Each row has a name. After each piece below comes the name of the row it's from, unless a question asks for something else. Each question is about the rows just above it.

luve: [ 98 157 121 154 161 140 122]
nezog: [ 98 157 121 154 161  95 144]
fenu: [174 117 171 166  96  59 170]
fud: [143 128 158 102 161 144 111]
Move every entry of [96] by +1 step of 1.	[97]
Move every entry of [161] by -1 step of 1.	[160]
The row with [96 59] is	fenu

keku: [ 94 125 125 131 127 125]
nagi: [ 88 125 125 131 126 124]
Pugor: [145 130 131 126 131 129]
soton: [187 128 133 120 124 128]
Meban: [ 88 125 125 131 126 125]
Shift each entry of [145] by +1 times 1:	[146]
Which row holds [ 88 125 125 131 126 124]?	nagi
[ 88 125 125] with +1 step of 1 on every entry:	[ 89 126 126]
[ 88 125 125 131 126 125]	Meban
Shift each entry of [125] by +1 times 1:	[126]

sol: [152 122 138 129 115 138 138 131 121 120 124 152 127 134 127 136]
Dade: [106 100 114 111 118 114 165 111 121  96 145 131 112 154 126 134]
Vali: [121 120 125 152 127 134 127 136 121 101 158 132 119 101  97 130]
zodas: [119 115 123 141 117 123 149 124 121 126  87 115 144 136 126 117]
Rud: [157 198 149 133 106 149 134 103 121  99 129 133 150 146 133 147]
sedut: [131 144 130  95 118 130 136 128 121  82 106 140 122 123 135 106]
nobuf: [153  99 137 158 130 137 145 126 121 134 119 130 109 110 155 142]
nila: [124  97 123 148  79 123 125 122 121 185 100 122 134 125 143 148]
motev: [136 159 134 162 136 134 148 118 121 142 147 121 106 155 142 109]
nuvos: [136 159 134 162 136 134 148 118 121 145 121 135 100 161 108 112]
lisak: [126 113 125 178 113 125 124 125 121 151 150 132 113 126 123 123]
misab: [136 159 134 162 136 134 148 140 121 142 147 121 110 155 142 109]
[121 120 124 152 127 134 127 136]	sol
Shift each entry of [114 111 118 114] by +1 times 1:	[115 112 119 115]
Move every entry of [132] by -1 step of 1.	[131]
[121 185] with -1 step of 1 on every entry:	[120 184]
[97] with +1 step of 1 on every entry:	[98]
The row with [141 117] is	zodas
The row with [110 155 142 109] is	misab

Bugu: [122  94 139 159 105 132 166 144 138]
bibu: [125  95 142  72 142 143  70 137 128]
Kol: [113  92 142  72 143 137 128 142  70]
[142  70]	Kol
The row with [125  95 142  72 142 143  70 137 128] is	bibu
Move every entry of [132 166] by -1 step of 1.	[131 165]
The row with [142 143  70] is	bibu
The row with [142  72 143 137 128 142] is	Kol
[142  72 142 143  70 137 128]	bibu

Pozok: [147  82 101  97 165]
tuv: [124 158 108 160  63]
Mada: [ 99 153 141 198  80]
Move every entry of [153] by +1 step of 1.	[154]
Shift each entry of [153] by -1 times 1:	[152]
Where do [101  97] appear?	Pozok

zanop: [ 76  77 187  68  68  74  67  88 180  65 126]
Fuz: [107 120 187  68  68  74  67  88 180  65 126]
Mem: [103 103 144 107 106 105 120 102 150 110 106]
[67] with -1 step of 1 on every entry:	[66]
Move every entry of [76] by -1 step of 1.	[75]
The row with [105 120 102] is	Mem
Shift each entry of [107] by -1 times 1:	[106]
Where do [ 76  77 187  68  68  74  67  88 180  65 126] appear?	zanop
[120 102 150 110] with +1 step of 1 on every entry:	[121 103 151 111]

tokot: [144 153 148 115 115 125  76 139 137 111 102  93 164 166 130 139 146 129
 154 126 106 120 118 132 145 123 113 116 118 143 129 128 108 167 103 132
 120  58 129 123  92 114 129 127 122 138 143 114 144 132 159 155 135 146
 135 107 138 118 108 121]
Ravus: [113  92 119 103 124 137 121 127 156 130 126 167 112 126 125 115 136 122
 129 136 110  96 101 121 127 140 144 120 133 123 126 134 117 123 151 130
 136 131 112 201 135 137 108 114 124 155 127 121  94 122  91 125 137 102
  91 119 126 143 118 136]
reri: [137 129 106 132 115 129  96 118 117 132 137 134 132 115 131 129 120 152
  94 137  90 140 133 160 134 121 116 123 137 168 121 123  96 147 140 124
 124 138 111 134 117 179 131 136 124 150 132 126  99 112 121 124 136 121
  69 138 141 129 134 137]
Rez: [100 129 120 107 104 134  87 123 136  99 122 147 146 130 145 127 119 118
 167 128 131 106 148 130 110 129 150 105 125 103 121 124 130 161 124 127
 136 121 138 127 140  68 101 146 163 125 119 133 151 111 122 138 122 140
  89 121 119 167 105 143]
nomum: [116  71 118 132 142 128 147 136 173 117 155 127 108 144 116 161 115 134
 122 137  85 117 121 125 159 124 126 131  90 166 117 132 154 123 116 128
 123 131 135 124 123  93 131 155 131  90 118 129 117 120 150 104 134 144
 150 166 128 143 129 120]
fubam: [145 127 119 118 167 128 131 107 148 130 153 153 129 156 125 125 123 126
 135 117 160 109 139  84 157 129 116 143  93 141 140 133 114  88 164 119
 108 127 123  86 115 101  83 127 120  68 111 118 142 140 116 149 127 106
  95 145 124 152 135 129]
fipu: [105 131 140 114 111 122 100 161 117 144 145  99 130 162 130 137 129 139
 114 114 118 115 148  99 128 128 145 140 133 155 125 133 114 123 127 146
 124 159 128 157 118 108 119 160 119 123 130 108 145 123  93 144 119 112
 129 128 124 140 121 120]
ves: [119  87 140 133 133 128 175 149 122 157 124 137 165  95 148 102 130 121
  99 130 196 125 134 145 106 129 119 135 101  71 128 131 139 137 132 117
 135  96 156 125 114 113 123 156 135 139 135 125 157 155 103 120 125 126
 122 106 126 131 104 136]
duzug: [128 136 115 114 110 131  93  86 121 108 116 135 138 138 140 122 151 144
 127 118 114 134 113 123 101 130 116 137 125 189 128 126 118  60 120 130
 124 103 114 145 120 170  85  87  97 181 111 140 150 140 127 144 129 134
 130 119 115 150 122 135]
Move every entry of [136] by -1 step of 1.	[135]
[114 118]	fipu
[121 127 140 144 120 133 123 126]	Ravus
[130 139 146]	tokot
Which row holds [145 127 119 118 167 128 131 106 148 130]?	Rez
[ 85 117 121 125 159 124 126 131  90 166] is in which row?	nomum

mam: [160 164 123 102 154 151 174 164 110 115  67  93 162 105 136 188  97 128
 100 136 140 119  72 144  80  95 175 141  79 112 139 188 176  83 171  87
 127 136]
Zodo: [169 116  92 162  87  83 185  72 135 161 186 119  73  86 188 175  98 179
 111 183 113 174  99 122 126 131  75  91 151 116 173 109 148  99 137 124
  75  84]
Zet: [173  70 149 111 146 168 130 103 159  90  95 119 144 113 151 189 116 132
 166 110 148 137 113 151  99 146 112  87 155  93 120 100  68 134  83  80
 151 176]
gema: [166 151 134  71 146 175  90  95 144 175 153 116  98 165 181 153 154 143
  91 118 166  96 114 151 169 182 173  96 117 122 110 187  89 172 116 124
 148  69]
Somok: [166 151 134  71  75 175  90  95 144 175 153 116  98 165 181 153 154 143
  91 118 166  96 114 113 169 182 173  96 117 122 110 187  89 172 116 124
 148  69]
[116 173 109 148  99]	Zodo
[166 110]	Zet
[179] with +1 step of 1 on every entry:	[180]

dimu: [137 129 134 130 122 128 127]
bal: [ 96 150 130 122 122  75 106]
toti: [145 145 113 114 122 137 124]
buzel: [134 124 129 122 130 134 134]
Bok: [131 133 137 120 134 128 126]
Buto: [129 125 140 124 123 134 113]
[123 134 113]	Buto
The row with [129 134 130 122 128] is	dimu
Shift each entry of [129] by -1 times 1:	[128]
[124 123]	Buto
[137 124]	toti

Gubor: [124 131 124 122]
Dupov: [196 116 137 196]
kag: [129 124 131 122]
Zubug: [115 130 120 121]
Sul: [125 127 129 128]
Pone: [156 122 135 151]
[115 130] with +1 step of 1 on every entry:	[116 131]
[129 128] is in which row?	Sul
[127 129]	Sul
[120 121]	Zubug
[129 124 131]	kag
Which row holds [131 124 122]?	Gubor

Bikib: [143 128 131 152 127 126 129 152 128 151 132 128 151 112 135 126 152 121]
Madat: [ 92 131 101  75 133  92 129  76 136  83 134 136  76 139  82 137  75 136]
zanup: [143 128 128 152 127 126 129 152 128 151 132 128 151 112 135 126 152 121]
kup: [ 88 131  95  73 131  87 129  73 134  81 133 135  72 130  78 134  72 131]
Navos: [106 131 108  98 132 102 129  98 134 101 134 135  98 131  97 135  98 132]
bam: [134 127 141 139 126 147 127 138 125 133 123 125 137 133 146 126 138 129]
Shift each entry of [75] by +1 times 1:	[76]
[127 141 139 126 147 127 138 125 133 123 125 137]	bam
[133  92 129]	Madat
The row with [ 83 134 136  76 139  82 137] is	Madat
[131 101  75 133]	Madat
Shift each entry of [134 101] by -1 times 1:	[133 100]

peg: [150 119 136 149 148 124 120 125 150 145 140 145 147 119 150 125 124 121
 148 124]
ginan: [117 133 131 119 121 131 131 129 117 126 126 119 121 135 117 130 129 134
 121 128]
zutuk: [ 78 125 107  80  86 130 124 137  79  93 102  96  85 127  79 147 142 142
  68 143]
Lako: [ 79 144 140 142 140 130 145 124 142 139 136 130 140 144 142 117 117 138
 140 116]
Fuzo: [117 133 131 119 121 131 131 129 117 126 126 127 121 135 117 130 129 134
 121 128]
bepog: [ 78 125 107  80  86 130 124 137  79  93 102  96  85 127  79 147 149 128
  83 148]
lesi: [158 151 148 157 154 130 152 120 159 150 142 138 153 150 157 107 107 143
 154 104]
finuz: [ 78 125 107  80  86 130 124 137  79  93 102  96  85 158  77 125 127 153
  80 127]
mer: [103 139 121 105 107 132 138 131 104 111 115 109 107 140 104 130 131 138
 106 130]
[ 78 125 107  80  86 130 124 137  79  93 102  96  85 127  79 147 142 142
  68 143] is in which row?	zutuk
Shift each entry of [129 134] by +1 times 1:	[130 135]
Where do [ 78 125 107  80  86 130 124 137  79  93 102  96  85 127  79 147 149 128
  83 148] appear?	bepog
[117] with -1 step of 1 on every entry:	[116]
Shift each entry of [119 121 135] by -1 times 1:	[118 120 134]

kozak: [145  93 144  94 108 171 147 118 113 112  82  98 143  85 118 146 121 138
 117 125 104 127 111 148 139]
lak: [114 136 139 136 108 120 163 147  96 127 107 141 141 103 105 135 104  98
 147 111 116  98 140 113 127]
zale: [139 104  93 165 106 147 152 106  90 138  94 134 154  84 118 135 111 145
 148 143 122 146 138 113 143]
vezu: [149 129 102 139 137 110  96 124 145 132 162 129 141 168 130 105 135 143
 123 124 138 157 156 125 148]
Pez: [159  93 147 104 106 165 152 106 120 104 100  84 159 110 107 150 107 143
 106 108 100 135 133 156 164]
fesi: [108 145 123 142 117 116 171 111 155 124 168 132 115 165 130 144 140  93
 125 111 144  85 128 120 118]
zesi: [163 132 132 144 102 113 114 151  90 128 128 133 196 125  88 138  81 117
 146  99 128 131 186  96 179]
Pufi: [ 97 166 111 152 146  94 106 150 135 151 154 170  97 147 146 107 146 115
 158 142 151 119 125 106  94]
dibu: [112 130 121 116 138 136 109 128 132 133 116 140  89 116 146 112 149 149
 135 151 123 142  95 150  92]
tezeg: [161  96 133 109 127 144  91 115 117 107 112  92 159 113 121 129 113 159
 103 125 116 169 139 140 164]
lekit: [146 139 110 150 137 104  98 132 135 142 165 139 165 160 136 120 132 106
 130 131 152 126 182  85 155]
Tal: [138 120 148 116  99 146 168 126 120 117  97 112 160  99 104 150 107 102
 137  93 112  83 145 116 150]
Which row holds [ 93 147 104 106 165 152 106]?	Pez
[135 111 145 148 143 122 146]	zale
Move every entry of [120 148 116] by -1 step of 1.	[119 147 115]
Move every entry of [159] by +1 step of 1.	[160]

pav: [130 112 159 131 128 137 131 127 135]
pim: [129 132 112 164 122 135  87 110 155]
Ziro: [115 159 131 128 122 114  87 110 155]
Lefeb: [156 131 148 127 123 184 115 123 136]
[115 159 131 128 122 114  87 110 155]	Ziro
[112 159 131 128]	pav
[137 131 127] is in which row?	pav
Where do [112 164 122 135  87] appear?	pim

Vulu: [100 146 147 126 101]
Fato: [148  92 123 168 124]
duz: [166 139 125 122 187]
Nes: [149 100 187 122 125]
[100] with -1 step of 1 on every entry:	[99]
Shift each entry of [149 100 187] by -1 times 1:	[148  99 186]
Shift each entry of [146 147 126] by -1 times 1:	[145 146 125]
[187 122] with -1 step of 1 on every entry:	[186 121]
The row with [125 122 187] is	duz
[100 187 122 125]	Nes
Shift each entry of [166 139 125 122] by +1 times 1:	[167 140 126 123]

seve: [170 155 120 130  98 132]
kav: [120 143 124 123 128 106]
keb: [111 121 126 121 127 149]
meru: [111 149 121 148 163 194]
nibes: [111 149 121 126 127 121]
meni: [115 108 146 136 178 158]
[127] with -1 step of 1 on every entry:	[126]
Shift each entry of [111] by -1 times 1:	[110]
[136 178] with -1 step of 1 on every entry:	[135 177]
[111 121]	keb
[149 121 126 127 121]	nibes
[155 120]	seve
Shift each entry of [121 148 163] by +1 times 1:	[122 149 164]

bim: [126  98 185 144  96 158 134 159 147 124  88 135  99 135 131 149 157 153
 123 141 138 142 113 146 127]
Kob: [149  98 108 153 138  88 122 158 124 140 133 117 152 109 135 124 161 168
 107 158 117 138 126 183 117]
gat: [126  98 185 144  96 158 134 159 147 124  88 135  99 135 131 149 124 123
 155 145 117 137 124 132  92]
Lus: [131  98 142 132 105 161 122 113 150 140 101 124 105 132 131 115 118 107
 148 120 135 136 114 120 124]
zotu: [139  98 123 140 110 143 127 132 151 136 107 117 116 114 128 117 150 124
 128 138 136 135 131 130 103]
mikin: [139  98 126 136 160 138 120 105  72 165 136 126 162 136 161  90  86 123
 141  80 132 149  62 134 180]
kotin: [126  98 185 144  96 158 134 159 147 124  88 135  99 135 131 149 124 123
 155 145 117 137 124 164 123]
Merem: [149  98 108 153 138  88 122 158 124 140 133 117 163 109 135 124 161 168
 107 158 117 138 126 183 117]
Move every entry of [107] by +1 step of 1.	[108]
Shift each entry of [153 138  88] by +1 times 1:	[154 139  89]

vobes: [108  93 120 139 108 132 126 135 121]
vubi: [121 139 121 149 128 130 119  81 125]
rudez: [105 135 141 122 132 120 143 128 110]
Mikeb: [116  56 124 149 128 125 119 130  81]
rana: [108  93 120 139 108 137 126 135 121]
pimaf: [137 155 118  95 102 125 129 155  81]
Pubi: [139 105 117 107 123 152 124 126 157]
Where do [124 126 157] appear?	Pubi
[123 152 124]	Pubi
Shift each entry of [124 149 128 125] by -1 times 1:	[123 148 127 124]
Where do [149 128 125 119 130  81] appear?	Mikeb
Shift each entry of [132 120] by +1 times 1:	[133 121]

bobir: [130 127 128 132 138 139 136 131 127 126 129 131 132 128 120 114 113 119
 133 145 152 149 133 110  90  80  87]
tup: [130 127 128 131 136 139 139 137 131 127 126 127 130 132 132 128 121 116
 112 113 123 135 146 150 151 140 120]
vofe: [130 128 137 138 130 126 131 130 118 114 129 152 140 100  82 111 164 187
 162 120  85  92 100 121 148 163 145]
Pebak: [130 128 127 128 131 132 138 129 139 126 139 136 134 131 129 127 126 127
 128 130 131 129 132 131 128 125 120]
Vata: [138 137 128 132 136 139 139 137 131 127 126 127 130 132 132 128 121 116
 112 113 123  89  80  91 121 156 181]
radev: [130 128 127 128 131 132 136 129 139 139 139 136 134 131 129 127 126 127
 128 130 131 129 132 131 128 125 120]
kubut: [129 128 126 127 129 132 136 138 139 139 137 135 132 129 127 126 126 128
 130 131 132 132 130 127 123 119 115]
Rudab: [130 127 134 139 136 128 126 130 132 124 114 117 133 151 146 116  86  83
 118 163 186 176 141 109  93  91  98]
vorav: [130 127 128 131 136 139 139 137 131 127 126 127 130 132 132 128 121 116
 112 113 123  89  80  91 121 156 181]
nete: [130 127 129 130 133 137 139 139 137 133 130 127 129 127 129 132 132 130
 126 121 116 113 114 118 127 137 147]
Move every entry of [149 133 110  90] by +1 step of 1.	[150 134 111  91]
Move every entry of [128 137 138] by +1 step of 1.	[129 138 139]
Move every entry of [130] by -1 step of 1.	[129]
The row with [129 128 126 127 129 132 136 138 139 139 137 135 132 129 127 126 126 128
 130 131 132 132 130 127 123 119 115] is	kubut

Velo: [162  79 168 120 107 137 156 120 108 134  92 146 100 121]
bobi: [110 126 120 133 126 151 120 169 143 155 136 127 143 129]
Sedo: [126 139 133 137 117 132 130 138 141 135 130 136 124 116]
zelaf: [123 146 114 114 162 105 121 111 110 103 156 108 151 156]
vaka: [117 152 117 124 144 118 118 130 128 119 153 118 145 137]
Ges: [142 108 138 125 131 127 143 118 116 126 116 129 122 139]
zafe: [ 89 158  99 153 124 155 111 183 173 165 148 126 151 122]
Zum: [118 114 123 124 135 145 124 158 129 146 134 122 144 140]
Baf: [137 131 140 131 119 125 136 123 129 126 124 136 119 119]
Zeni: [142 113 147 127 117 131 141 126 123 131 115 138 115 122]
[156 120] with +1 step of 1 on every entry:	[157 121]
Move every entry of [125 136] by +1 step of 1.	[126 137]
[130] with +1 step of 1 on every entry:	[131]
Shift each entry of [142 108] by +1 times 1:	[143 109]
[114 162 105 121 111 110 103 156 108 151 156]	zelaf
[123 146 114 114] with +1 step of 1 on every entry:	[124 147 115 115]

gusa: [120 122 140 133 141  94 133 121 141  90 126 129 121]
gole: [121 144 132 131 121 122 129 116 125 143 133 111 134]
Betol: [131 125 129 153 121 140 128 122 129 136 107 111 134]
Vum: [142 122 122 140 133 141  94 133 121 141  90 126 132]
Nuzab: [163 125 106 141 121 157 108 140 140 136  63 162 119]
[121 144 132 131 121 122 129 116 125 143 133 111 134]	gole
[122 122 140 133 141  94 133 121 141  90 126] is in which row?	Vum
[126 129] with -1 step of 1 on every entry:	[125 128]

guk: [ 83  76 118 136 119 132 132 114 141  93 172  76 200  77 166]
buve: [ 88 199 115 179  82  61 128  99 168  57 155 179  85 137 117]
Badan: [ 88 199 115 179  82 120 128  99 168  57 155 179  85 137 117]
Por: [ 98 125 180  83  74 118 136 119 132 132 180 189  77 200 166]
Which row holds [132 114 141  93]?	guk
[ 82 120]	Badan
[137] with -1 step of 1 on every entry:	[136]
The row with [ 83  74 118 136 119 132 132] is	Por
[200  77 166] is in which row?	guk
Shift each entry of [132] by -1 times 1:	[131]

viru: [134 132 120 106 182 151 104 122]
Pime: [134 132 132 106 182 151 104 122]
Zab: [134 132 132 106 182 104 151 122]
[134 132 120 106 182 151 104 122]	viru
[151] with +1 step of 1 on every entry:	[152]
Move every entry of [132 132 106] by +1 step of 1.	[133 133 107]

vuza: [138 128 111 158 137 179 125 129]
vut: [116 124 143 101 127  75 129 124]
Memu: [ 83 136 162 108 127 154 109 142]
Rola: [142 117 125 108  75 142 114 104]
lolar: [ 88 157 153 126 134 103 127 140]
zodup: [103 100 150  84 118 126 115 121]
tos: [132 106 124 111 160  90 160 138]
Gis: [112 138 126 150 173 114 151 154]
[124 143 101 127]	vut
[153 126 134 103 127 140] is in which row?	lolar

sev: [ 84 138 130 142  89 141 130]
negi: [125 163 137 154 138 115 199]
neza: [ 83 105  96 173 104 148 122]
Lalob: [106 103 119 143 125 133  98]
liso: [150 139 126 110 142 139 139]
nimas: [107 100 116 147 119 140  95]
vivob: [153 107 145 135 145  92 111]
tof: [101 153 138 128  96 129 142]
Move every entry of [119 143 125] by +1 step of 1.	[120 144 126]
Move every entry of [103 119] by -1 step of 1.	[102 118]

kosus: [136 177 145 148]
tisul: [134 182 134 143]
bipaf: [150 159 153 151]
pimi: [146 142 149 152]
gile: [136 145 177 107]
takan: [147 104 135 159]
Satus: [161 130 117 137]
Shift each entry of [134] by +1 times 1:	[135]
Shift each entry of [136] by +1 times 1:	[137]
Move every entry of [142] by +1 step of 1.	[143]
Which row holds [161 130]?	Satus
Move every entry of [147] by -1 step of 1.	[146]
Shift each entry of [145] by +1 times 1:	[146]
The row with [136 177 145] is	kosus

